Each row has a class, written as a number after it.
[  70  337  186   41  191  194  371 -322  -58  -25 -179 -125  329  -78
   87  193 -250  602  187  221  -20  244  -46 -177 -152  -33  294 -282
 -258 -446   31  -87] => 6
[-146  -70  -78   -3  -63 -444    0 -216  249   52   34 -186  267   30
  137  323  -71 -236  109 -245   42    1   22 -164 -351  -84   31  100
  -67   88  157 -497] => 1
[  28   56 -417  -29  -37  -44  161 -253 -223    4 -120 -139   -6   93
 -126  -25   46 -117  126  237   10  114   99 -207  597  -17  197  177
  219  -14  132  -81] => 3
[ -55  159  181 -138  108  -13 -120   48   15 -148  188   15  -45  251
   33  146 -140  196  -93 -165   70 -144  -93  -99  268 -118   19  153
  -43 -328   78  -27] => 6
[  66   22    6  225  189  191 -176   93 -432 -119   59 -112  -88  -39
 -104 -127  157  241  -33   24    0   72   13   27 -212   23  119 -465
  305   95  244 -211] => 8
[   0  -23   24  309  -12 -140  140   75   50  567 -227  -28 -538 -230
   74   77  -31 -195  -17 -410 -363  -44   91 -264 -401   30   93 -161
 -286  -23   40  148] => 2
[ 111  -67 -129   10   28  180   56 -460  243  568 -326  235  -19 -378
   88  -39 -231  -95 -120   21 -236  134  463  -77  256  124  -44 -579
  116  -40   99  169] => 3
[ -19    6  140   45  -40   54  -62   96  -46 -101    9  -95   60  111
  -82  -63  -40 -241  -18  -12  -48  -46   -6   98  201  -97  146 -215
   51  151  -53    0] => 1
[-246   -6  609  170   27  291  -71  215 -291 -314  -63   75  150 -383
 -209 -346 -106  192  -55 -236 -152 -131    4  103 -132  209   80 -460
   -3  -50   68 -187] => 4
[-137 -139  286   37 -138 -121   -4 -224  261 -324   -5  135  411   -6
  -21  -54  120 -173  252 -157  -16 -203  -76  153 -282   89  -42  167
  -25  482  150 -415] => 4
[ -98  167   48    8  -15  -18  -97 -235 -189 -358 -163 -300  156 -131
   -6 -335  224  328  144   58 -197   60 -255  260 -259   -7   56  247
 -170  131 -270  324] => 2
[ -26  143  -87 -249  -39  -40 -167  -42  291   63   22   18   33  -48
  180  349  -98 -605  139  -30  424 -145  351   92  190 -187 -206  -45
  -89  199  -90 -101] => 8
[ 150   64   21 -144  -37  -11   86 -383  326  -61 -154  182  696  -72
  218  -37 -143 -278  -41  257  -10  296  314   92  198 -156  -68 -177
 -252  156  -58  -75] => 0
[-178  372  222 -440  215  154 -354   57  274   44  -46  112  -39   99
    2  292   64  193  -81 -320  123 -260  -24  -22   30 -273   -5 -564
   94 -501  -85  365] => 7
[ -78  -65   33  -70   65  -85  321 -227  -52  567 -178   57 -453 -120
  164  -55   46   41 -114 -178  -65 -257  -61 -116   25  269   12 -289
 -439  -19    0  125] => 7
[ 108   88   33   91  159   79   58   61  -71  163  -16 -300  122   74
  -52  247   48  -99   64  186  -17    0 -150  -17 -169 -105   96 -414
   71  154  259 -211] => 0
[ -71 -125  289  423  -32  150 -357  -73 -305  236 -131 -185 -187  274
  -74 -286  557  263  -17  -51  -43  -66  -47  -34 -296  128  475 -297
  -63  187  315  561] => 0
[-102 -225  154  103 -207 -201  216 -190   71  126 -104  218 -285  -49
 -165 -279 -283 -212 -121 -331  -44  -92  148  -16  216  154  138 -278
  -14  195  134 -127] => 3
[ 202  353   65 -256    9  245  137  250 -387  182   39  -87 -108   56
  140 -139  -89 -140 -190  207  112  -85 -226 -217  376 -216  -80  133
 -249   44  -51  299] => 2
[  14 -102  245   92   -4  338  134   -3  -16    0  -70 -255  347  293
   74  -92  -23   44  169   20   66 -398 -210 -206 -231 -156   53  112
 -291  -20   23  -23] => 0
[-150 -105  159   10  -82  -54  181   10   39   56 -100  -73  176 -195
   12  -60  116 -269   90 -248  -61 -339 -122  132 -527  243  114  163
  -30  189  191 -381] => 5
[  56   27  178  408  -63   38 -379   69 -408   29  -67 -185 -191  -55
   72 -260   38 -257  -81 -188 -138  174  232  209 -261   49  215 -147
    3  144  244   57] => 6
[-172  -23  190 -185 -102  117 -316  -57  242  -68  125  -71  192  108
  -67   60   88  -44  145 -188  161  -58  -12 -262 -105  -93  122  274
  253   73  234  139] => 3
[-271  444  349  -89  -12 -356  296  256  122 -167 -191 -273    0 -345
 -179  186  -83 -131  205 -306  -74  -42  -50   53 -354  230  324 -223
 -452 -213  351 -266] => 0
[ 193   -2 -641   51  -60 -223  276  -39 -151  248  -47 -277 -406   44
  -52   19 -224 -298    2  175   29   81   56  -35  351  -65   -9   -5
   40  254  -93  -57] => 3
[ -19  397  363  -18  121  270 -200  316 -589  -90  -59 -339 -125   -7
   36 -249  217   40   15  -18 -195 -200 -297  137 -207  198  133  -37
 -335 -325  -66  350] => 0
[-124 -116   42  179  -21   31  110 -260  -11   87 -224  114   39 -191
  -91 -152  -78  621 -139  273  378  155  212 -103  167    0  177 -512
   90  150  399  113] => 3
[  -5  -90 -155  154  -39  101  142 -122   51  265 -193  -89  -75  -87
  -57 -252 -203   70   33  298  -53   66   39   19  108   52  100 -190
   19   59  148   31] => 0
[  34  213 -212 -230  -35  -39   37 -369   34 -271  -44 -282  641  121
 -133 -125  -74 -110  106  231  310  263  -44  -73  219 -143   40  221
   29   -8   49  -89] => 2
[ 263  -35  -43   86  -50  146 -185  195  200  -49  -87 -102  198  218
  129  -55   81 -683   22    4 -139  -37  124  236 -299 -266   -9  -39
  -62  250 -132  106] => 0
[ -41  186 -146  -80  164  132  115 -318  -36   44 -157 -130  356 -222
  -60  -50 -267  318  -45  441  177  162 -214 -123  361 -364  -39 -185
  247   16   54  -97] => 7
[-140 -359 -297   46  -92 -132 -156 -143 -149  -93  -73 -207   49 -265
 -173 -295   27 -156 -123  -30  195  -32  170  157   35   28 -293 -184
  218  249   34 -134] => 8
[ -95   60 -120  -64 -105 -108   21  -51  -78   32 -132 -239   80  -47
   65  108   46  -80  162    9  102 -133   79  -30   78 -144  -91  -72
 -245  220  -42   37] => 7
[-203  327   21   69   84   33 -254   32 -336  115   24 -173 -204  -34
   44 -145  -86 -215  238   30    0 -183 -222  226   99  157  -38   11
 -161    7 -261  -35] => 7
[-258   16  -13 -405   44   55  195   48   49  223  226 -370   94   82
 -113  -25  -97   66 -260 -349  525 -899 -296   82  203  327   41    0
 -133  -34 -129  -96] => 1
[ -18 -171  -24   51    5  -95  100 -162  188  178   -9  -74  -88   -7
  114  -31 -248  -98   -9 -198  -60 -327   -3  293  -67  -94 -200  -97
 -135  328  -54 -218] => 8
[   6  180  213  144   11 -111  142  171  236  -15  -11  104  143 -224
 -176 -359   56 -764   12 -305 -213   -9 -114  110 -207  259  208  101
 -167  371  234 -257] => 0
[  12  -60 -382  -98   30 -205  645 -326  337  258 -212 -160  365 -104
 -129  417 -165 -163   50  167  313  -78  196  -49  177   95  218 -195
   69   34  331 -610] => 5
[ 235 -151 -283   -4  -25  -44  177 -153  174  428  116  -87 -360  127
   -1  154 -205 -452  -15 -139 -172  113  131   46  114  -26   81   29
  215  341   10 -174] => 7
[-268 -309  137  138 -225  130   92 -343  -21 -115  -15  104  314 -120
 -118 -292 -190  452  111  155  192  100  105   42  118  -32  105    7
  201  343    6 -157] => 4
[ 144   70 -236  -88   78  -32  311  -95  134 -158 -139 -163  238 -335
 -246  258 -130 -682  197  236  191  134   89  -55   89  214  -95  -48
  177   28   83 -584] => 7
[ -91  172 -210  -96   41  334  294   60 -362  387  -63 -262 -117 -145
 -119  197 -164   84  158   30  152 -128  116 -188  194    4   38 -137
  183 -273    8 -154] => 2
[ -91  -76 -159    4  138 -168  291 -301   38  -97  -23 -110   18 -125
  -38 -222 -149  484 -176  554  498   79 -402  181  140  -64   -5  -93
  -49  380  -80  -59] => 5
[-157 -261  -13  136   46  143  169 -135  101  200 -103 -231 -261 -110
   61 -241 -163  248  -25  -20 -103   33   75  151   26  -63  172 -241
 -213  252 -134  166] => 4
[ -32  627 -299 -258   57 -177  165 -140  168  312  -37 -443  277  181
  102  222 -372  195   -1   -8  194 -130  -52 -239  531 -398  251   69
 -415 -106   45  147] => 2
[   5  259   81 -226   56   10  259  -31  200  -26 -204 -204  419 -447
  112  263 -466  -26 -109  -45   42  -78  359  -36  303  -89  -68 -230
 -335 -146  168 -282] => 7
[  50  449  -82   52   55   60 -241   48 -356 -212  -14 -112  -67  -42
  -41 -150  -66  312  -50  132  -47  -28 -153 -108  197  -98  242 -134
  187 -144 -157  159] => 1
[-125 -302  134  -80  -78  -47  -27   10  187 -173   45   -1  -40  214
   19 -219  302  210 -110  -86  388 -109   12  124 -156  -58 -157  -67
 -332  427   45  341] => 2
[ 123   -3  158 -175   -1  267  -30  300 -408  323  151 -134  -96   31
  267 -116   64  -33 -300 -104 -108 -144  -21  -36   17   31 -123  -33
 -329  -14  -53  340] => 6
[-182 -133  -75   88   44 -169   92  -61   64   90  -41 -153  -84  140
  -21  -16  167  447  118  -11   53 -303 -380    6 -346   -8 -171  -56
 -235  159  -80   79] => 2
[-187  -65    2 -199  -94  -82  364 -474  159 -184 -225   98  358 -491
  -30  -16  -63   94  233  196  -49  136  -27   42  -58  107  -49   21
   50  165 -197 -298] => 7
[ -39 -136  282   99  -75   95   47  -18 -178   76   21  -44  197   37
   45  -66  -75 -373  -27  257   98  115 -151 -213  220 -141  189  260
   87  290  235 -182] => 3
[  88 -129 -191  -84 -104   24   56  274   -1  276   37  167 -294  -85
    9  -16 -240 -364 -258 -169 -165  -15  335  137  221  -13 -216   66
  133 -188  -84   -8] => 0
[-341  375  141 -313   43  158  106 -256  248  222 -256  109  281 -309
 -134  118 -261  616 -113  -60  370 -290  -23 -410  399 -263  209 -451
  138 -514  155  244] => 6
[-154  -17  270  136  -75  -52  210  -16  117  119 -157  -71   56 -359
 -248 -152  106 -551   67 -599 -227 -288   90   83 -283  416  192   -2
  -79  222  269 -304] => 2
[ 386  -16  -71  175   70 -285   60  -59   40    2  -55   28   58   80
  141   -1 -271  333 -169  -12 -302  233  -25 -254 -421   -8 -246 -539
 -395  -44   92  -16] => 3
[ 168  -69  107  122  -37  -80 -126 -132  173 -153 -195  168  124  100
 -116 -104  244  -71  -51 -164 -295 -131   11  -60  -62    6   26 -309
   37  189  164  201] => 3
[-226 -254  184   81 -208   44  358 -301  -99  202 -181 -215  -36  -44
   44   -5 -110  -69  257  -75   58 -117  222  213  -29  140  231 -144
 -225  316  105 -263] => 4
[  35 -126 -161  -88  -50  247    9  -27  -55  346  -53  -82 -290  161
   69   25    0 -431   26  252  -28  -43  101  159  382   40  231   76
  221   75 -148  186] => 3
[ 331   69 -178  171  -54    8 -405  -45  -53  387   55  120 -453  353
   17  286  -16 -858  -15  -84 -191  236  123   67   59 -262  159  335
  678  -34   47   -4] => 4
[-181  150  238    5  -98   23  215 -130   64  177 -109 -153 -263    9
  176  -22 -120 -337  226 -166  317 -104  119  206  -14   29  188  216
 -464  135  -77  112] => 1
[-158  384  360 -288   35  -10  -72  129  113 -303  -11 -150   69   -8
   30  233   86  282  175  -71  234 -273 -145  151 -218   48  -52  -15
 -357  -93   -5  172] => 2
[  -6  255  -76 -359   28   55  116 -119   93  330   84 -141  242  -60
  -13  181 -179   52  -42   20  433 -291 -290 -154   -5  -83 -234 -148
   -3  -11    5   43] => 6
[ -26  -26 -187  207   51  316 -204 -374 -134  210  -20 -250  223 -145
  -70 -202  -80    9   31  131   72  -49  165 -151  552 -108  -67   16
  173  378  -29  101] => 2
[ -32  109  154  152   11 -124 -118  235  109  308   27  108  214 -266
  -12  -96 -439 -242 -151 -403 -332 -303  -25 -273 -120  160 -177 -241
  -70  -23  403 -431] => 3
[ 194  204 -490  192   56  -53 -193 -285 -102   67 -208 -423   97  318
   28 -135  -18   59  215  646  -26  323 -173 -260  308 -300  260  136
  -25  -59  103  286] => 8
[ 145  287  138   41   85  260 -115  194 -217   22  -90    3  -52  -47
   45  -44  -81  530  -84  174   17   20   37 -234   56 -110   36 -428
 -113 -120  226  287] => 7
[-247  143   72 -119 -125 -233  224 -126    1  175  -66  -85 -108  -36
  172   58  -13 -300  129 -141   -1 -205  -32  274   84 -104  156  164
 -302  279 -185  -92] => 0
[-102  356 -299 -124   78  187 -161 -164 -226  153 -194 -447  102  150
  -43  -95  227   68  235  481   49    3 -241  376  253 -176  155   43
  124  -54 -136  446] => 0
